[[119 130 118 136 128 122 140 126 129 126]
 [115 132 110 145 137 117 140 118 128 118]
 [124 127 120 135 138 125 136 120 132 129]
 [118 127 117 144 140 131 144 118 127 122]
 [110 123 115 155 131 133 138 121 131 124]
 [113 130 112 151 137 129 143 121 136 118]
 [122 131 122 131 150 123 142 121 122 127]
 [112 133 118 139 135 132 132 121 134 127]]
:
[[124 127 120 135 138 125 136 120 132 129]
 [122 131 122 131 150 123 142 121 122 127]
 [119 130 118 136 128 122 140 126 129 126]
 [118 127 117 144 140 131 144 118 127 122]
 [115 132 110 145 137 117 140 118 128 118]
 [113 130 112 151 137 129 143 121 136 118]
 [112 133 118 139 135 132 132 121 134 127]
 [110 123 115 155 131 133 138 121 131 124]]

[[141 121 139 129 127 115 138 129 121 135 136 127 128 136 118]
 [130 132 141 134 135 144 121 129 132 138 143 141 120 127 127]
 [133 136 139 121 128 123 128 124 136 145 125 138 101 134 120]
 [137 127 139 144 150 133 128 108 127 126 134 132 116 139 120]]
:
[[141 121 139 129 127 115 138 129 121 135 136 127 128 136 118]
 [137 127 139 144 150 133 128 108 127 126 134 132 116 139 120]
 [133 136 139 121 128 123 128 124 136 145 125 138 101 134 120]
 [130 132 141 134 135 144 121 129 132 138 143 141 120 127 127]]

[[123 134]
 [130 124]
 [118 138]
 [151 116]
 [112 137]
 [124 136]
 [136 125]
 [143 116]
 [127 130]
 [138 121]]
:
[[151 116]
 [143 116]
 [138 121]
 [136 125]
 [130 124]
 [127 130]
 [124 136]
 [123 134]
 [118 138]
 [112 137]]

[[136 128 130 130 124 130 127 124 133 105]
 [118 125 129 128 131 121 128 133 128 142]
 [126 125 130 131 128 126 127 128 131 118]
 [119 120 135 132 130 120 124 135 128 127]
 [138 131 122 128 124 132 130 120 132 114]]
:
[[138 131 122 128 124 132 130 120 132 114]
 [136 128 130 130 124 130 127 124 133 105]
 [126 125 130 131 128 126 127 128 131 118]
 [119 120 135 132 130 120 124 135 128 127]
 [118 125 129 128 131 121 128 133 128 142]]

[[138 123 130 126 124]
 [144 122 138 136 132]
 [149 126 125 127 124]
 [118 129 126 131 135]
 [129 133 136 136 154]
 [131 140 124 133 131]
 [113 134 128 124 132]
 [136 132 135 139 141]]
:
[[149 126 125 127 124]
 [144 122 138 136 132]
 [138 123 130 126 124]
 [136 132 135 139 141]
 [131 140 124 133 131]
 [129 133 136 136 154]
 [118 129 126 131 135]
 [113 134 128 124 132]]

[[112 129 116 137 107 116 124 115 118 115 110 123 115 126]
 [115 124 125 128 116 123 117 121 138 122 124 127 135 128]
 [137 140 139 133 103 130 123 118 136 132 130 131 135 144]]
:
[[137 140 139 133 103 130 123 118 136 132 130 131 135 144]
 [115 124 125 128 116 123 117 121 138 122 124 127 135 128]
 [112 129 116 137 107 116 124 115 118 115 110 123 115 126]]

[[129 123 125 137 112]
 [117 134 136 127 126]
 [134 129 150 116 116]
 [121 128 122 143 136]]
:
[[134 129 150 116 116]
 [129 123 125 137 112]
 [121 128 122 143 136]
 [117 134 136 127 126]]

[[108 142 137 147 129]
 [112 111 135 108 131]
 [116 125 144 121 151]
 [120 130 104 112 119]
 [114 104 110 134 112]
 [109 113 129 140 118]
 [115 136 147 120 144]
 [152 130 132 127 140]
 [136 138 143 105 149]
 [143 126 133 130 148]
 [138 149 135 140 122]
 [110 148 117 138 143]]
:
[[152 130 132 127 140]
 [143 126 133 130 148]
 [138 149 135 140 122]
 [136 138 143 105 149]
 [120 130 104 112 119]
 [116 125 144 121 151]
 [115 136 147 120 144]
 [114 104 110 134 112]
 [112 111 135 108 131]
 [110 148 117 138 143]
 [109 113 129 140 118]
 [108 142 137 147 129]]
